Here is a tiny trained network, its code and every weight. The questions are about switching its units off for an input and a class, where a switched-off unit gives its printed mean instead of its output.

import numpy as np


def w(rows, s, z=0):
    codes = np.array(rows[::2]) - 128.0
    scale = np.full(codes.shape[1], s)
    scale[-1] = z or s
    return codes * scale


def f(y):
    return y / 2 * (1 + np.tanh(0.7978845608 * (y + 0.044715 * y**3)))


def log_softmax(a):
    a = a - a.max(-1, keepdims=True)
    return a - np.log(np.exp(a).sum(-1, keepdims=True))


def net(x, mask):
    res = np.array(x, float).reshape(1, 8) / 4 @ E
    y = f(res @ A[0][:, :-1].T + A[0][:, -1])
    res = res + np.where(mask, y, B[0][:, -1]) @ B[0][:, :-1]
    return log_softmax(res[-1] @ U[:, :-1].T + U[:, -1])


A, B = {}, {}
E = w([
[113,145,99,111,190,224,178,177,145,132,123,201],'x0',
[85,122,206,254,194,120,138,109,104,76,186,172],'x1',
[90,120,122,172,82,132,189,223,128,97,120,46],'x2',
[145,123,90,113,104,101,89,189,163,118,241,169],'x3',
[129,128,128,127,127,127,129,128,128,128,128,126],'x4',
[74,134,73,134,76,208,52,95,109,24,114,135],'x5',
[86,132,28,205,132,142,136,63,201,201,143,104],'x6',
[84,122,114,165,136,106,20,210,93,186,57,172],'x7',
],0.0062)
A[0] = w([
[122,136,169,191,149,125,124,123,123,108,160,155,37],'neuron 1',
[136,136,98,76,109,129,134,147,136,152,105,108,52],'neuron 2',
[117,126,108,175,97,127,166,208,127,108,117,75,92],'neuron 3',
[108,119,96,139,97,161,89,116,127,59,105,123,31],'neuron 4',
[148,120,178,130,152,74,186,162,137,247,139,127,15],'neuron 5',
[139,123,138,96,153,123,73,57,125,159,135,182,80],'neuron 6',
[137,117,147,155,76,41,71,86,125,130,140,74,83],'neuron 7',
[135,125,99,111,114,116,96,169,142,139,190,144,60],'neuron 8',
[127,129,181,91,128,122,120,163,114,106,132,150,73],'neuron 9',
[112,130,89,141,105,162,93,105,116,79,117,133,31],'neuron 10',
[125,135,164,196,155,117,119,128,123,114,147,131,53],'neuron 11',
[109,119,120,152,105,127,152,165,129,111,121,100,84],'neuron 12',
[121,124,100,124,175,193,169,166,143,141,121,182,102],'neuron 13',
[136,133,172,86,135,113,118,156,106,102,107,139,50],'neuron 14',
[119,130,127,148,128,119,80,164,113,156,85,139,38],'neuron 15',
[116,126,159,182,149,132,120,129,122,117,153,149,82],'neuron 16',
[137,122,128,89,111,133,198,76,145,95,172,98,31],'neuron 17',
[105,118,119,161,127,111,59,189,117,182,77,145,53],'neuron 18',
[134,123,190,96,120,111,131,160,100,81,122,133,27],'neuron 19',
[115,136,133,141,111,132,135,158,130,126,131,103,98],'neuron 20',
[103,129,51,208,128,117,142,92,157,196,142,117,3],'neuron 21',
[124,119,113,116,125,114,126,149,137,116,158,139,68],'neuron 22',
[136,123,106,112,119,108,97,167,132,121,215,144,66],'neuron 23',
[140,136,79,55,99,127,107,138,137,166,102,112,41],'neuron 24',
[117,122,166,137,150,150,156,79,100,136,11,103,93],'neuron 25',
[137,130,105,79,111,126,129,148,131,145,113,105,48],'neuron 26',
],0.014,0.0042)
B[0] = w([
[118,46,113,115,107,88,162,122,111,117,104,133,193],'neuron 1',
[112,35,140,141,119,120,144,128,116,114,122,139,170],'neuron 2',
[123,155,152,99,183,124,84,59,114,182,126,220,223],'neuron 3',
[117,144,107,121,133,102,60,148,124,46,136,112,188],'neuron 4',
[103,159,105,115,126,109,22,150,117,6,132,125,254],'neuron 5',
[123,152,154,103,187,131,89,63,116,166,132,213,199],'neuron 6',
[90,172,143,115,151,208,185,245,84,151,95,142,218],'neuron 7',
[134,152,137,149,90,66,135,146,160,167,142,124,174],'neuron 8',
[142,120,102,139,122,189,107,115,149,164,130,86,173],'neuron 9',
[131,128,123,115,132,113,53,166,129,56,130,106,175],'neuron 10',
[105,42,123,122,121,97,150,121,121,112,118,144,191],'neuron 11',
[133,134,146,114,155,126,112,103,123,146,126,177,168],'neuron 12',
[96,169,154,117,137,189,178,229,73,148,96,120,207],'neuron 13',
[141,119,101,136,123,183,90,115,146,159,110,95,170],'neuron 14',
[159,159,131,125,139,132,188,97,132,90,148,90,173],'neuron 15',
[114,52,132,128,106,108,160,116,129,114,115,139,185],'neuron 16',
[164,171,135,135,154,120,216,69,122,80,156,93,212],'neuron 17',
[163,174,137,123,146,130,224,66,130,84,170,94,219],'neuron 18',
[155,92,91,139,127,202,96,106,153,159,127,94,182],'neuron 19',
[139,130,143,112,140,122,120,116,129,137,129,154,147],'neuron 20',
[182,84,99,133,102,214,73,105,162,186,119,67,224],'neuron 21',
[127,151,129,147,109,112,135,119,140,140,124,121,137],'neuron 22',
[130,182,135,162,81,45,118,147,167,182,127,114,187],'neuron 23',
[101,12,133,142,127,113,146,112,113,119,104,149,197],'neuron 24',
[131,166,128,162,63,35,129,177,179,206,157,136,234],'neuron 25',
[103,60,118,144,116,117,152,129,121,119,126,139,161],'neuron 26',
],0.022,0.0089)
U = w([
[101,3,117,143,104,92,164,107,106,104,90,152,54],'0',
[200,107,66,139,119,225,70,104,171,177,110,64,54],'1',
[120,157,93,103,138,100,31,159,116,12,138,117,155],'2',
[194,171,145,130,163,123,229,67,120,74,184,84,135],'3',
[138,166,142,182,63,41,124,163,185,193,145,143,254],'4',
[97,165,153,107,155,193,165,226,63,150,76,138,104],'5',
[144,142,163,77,209,124,76,51,116,174,126,240,131],'6',
],0.0072,0.0015)

Each question gives the input, the list of numbers given to net, and the class t.
The units are the neurons (one row each of A and B). Each row of codes is followed by its name. A weight is (code - 128) times the scale printed after its matrix; where a second scale follows, it is the last column's (A, B and U).
mask holds one flag per neuron, in row order. A switched-off neuron (its flag False) gives its mean, the last column of its row in B, instead of its output. The means were averaged over made-up inputs and are rounded, as every weight is.
A unit's drop is (log p(t) with every unit on - log p(t) with that unit switched off) / (log p(t) with every unit on - log p(t) with every unit switched off).
The circuit of an input: a set's keep is (log p(t) with only the set's units on - log p(t) with every unit switched off) / (log p(t) with every unit on - log p(t) with every unit switched off). Starting from the 12 units with the biggest drops (on a tie, the unit counted first), units are removed one at a time, each time the one whose removal leaves the highest keep (on an exact tie, the one counted first), for as long as the keep stays at least 0.8.
circuit, biggest first: the units of the circuit, biggest drop first
unit that matters most: the unit with the biggest drop
k most important neurons: the k neurons with the biggest drops, biggest first
drop of u: that unit's drop, to one decimal
input [5,3,-3,2,-3,0,-6,0], class 1: 4 most important neurons : [neuron 7; neuron 9; neuron 19; neuron 14]
input [-4,-4,-5,1,1,-3,3,-2], class 6: 2 most important neurons : [neuron 6; neuron 13]
input [-3,-6,-6,0,1,-1,4,-8], class 3: unit that matters most : neuron 17
input [0,5,-1,0,6,-8,-8,7], class 1: 3 most important neurons : [neuron 19; neuron 9; neuron 14]
input [1,8,6,-1,4,-6,-6,8], class 0: 3 most important neurons : [neuron 11; neuron 1; neuron 16]
input [-1,-7,4,0,3,-7,5,-6], class 0: 3 most important neurons : [neuron 24; neuron 2; neuron 26]
input [6,3,7,2,0,5,-6,3], class 6: 3 most important neurons : [neuron 3; neuron 21; neuron 7]
input [1,-2,5,4,6,0,3,4], class 6: 2 most important neurons : [neuron 3; neuron 25]
input [-2,-8,7,-8,4,5,2,8], class 0: 4 most important neurons : [neuron 24; neuron 2; neuron 26; neuron 17]
input [1,-1,6,4,5,-7,3,0], class 2: 2 most important neurons : [neuron 5; neuron 6]
input [-6,6,0,4,7,-6,-5,-3], class 0: 3 most important neurons : [neuron 1; neuron 11; neuron 16]
input [6,-6,7,-1,3,-4,6,7], class 3: 3 most important neurons : [neuron 18; neuron 15; neuron 6]
input [8,3,-1,-3,-2,-1,-6,-6], class 5: 2 most important neurons : [neuron 13; neuron 21]
input [-4,-4,2,8,7,6,5,-8], class 3: most important neuron : [neuron 17]
input [5,6,-2,-2,-5,3,-7,-3], class 1: 3 most important neurons : [neuron 19; neuron 9; neuron 14]
input [1,3,4,-2,-8,-7,3,-6], class 2: drop of neuron 21 : 0.0
input [-8,-7,-6,2,-2,5,-2,4], class 5: drop of neuron 16 : 0.1
input [-8,7,7,2,3,5,-5,3], class 5: drop of neuron 24 : 0.3
input [-7,2,3,-8,-1,3,4,0], class 4: drop of neuron 25 : 4.6
input [3,1,1,-6,2,-4,8,-2], class 1: circuit, biggest first : [neuron 21]
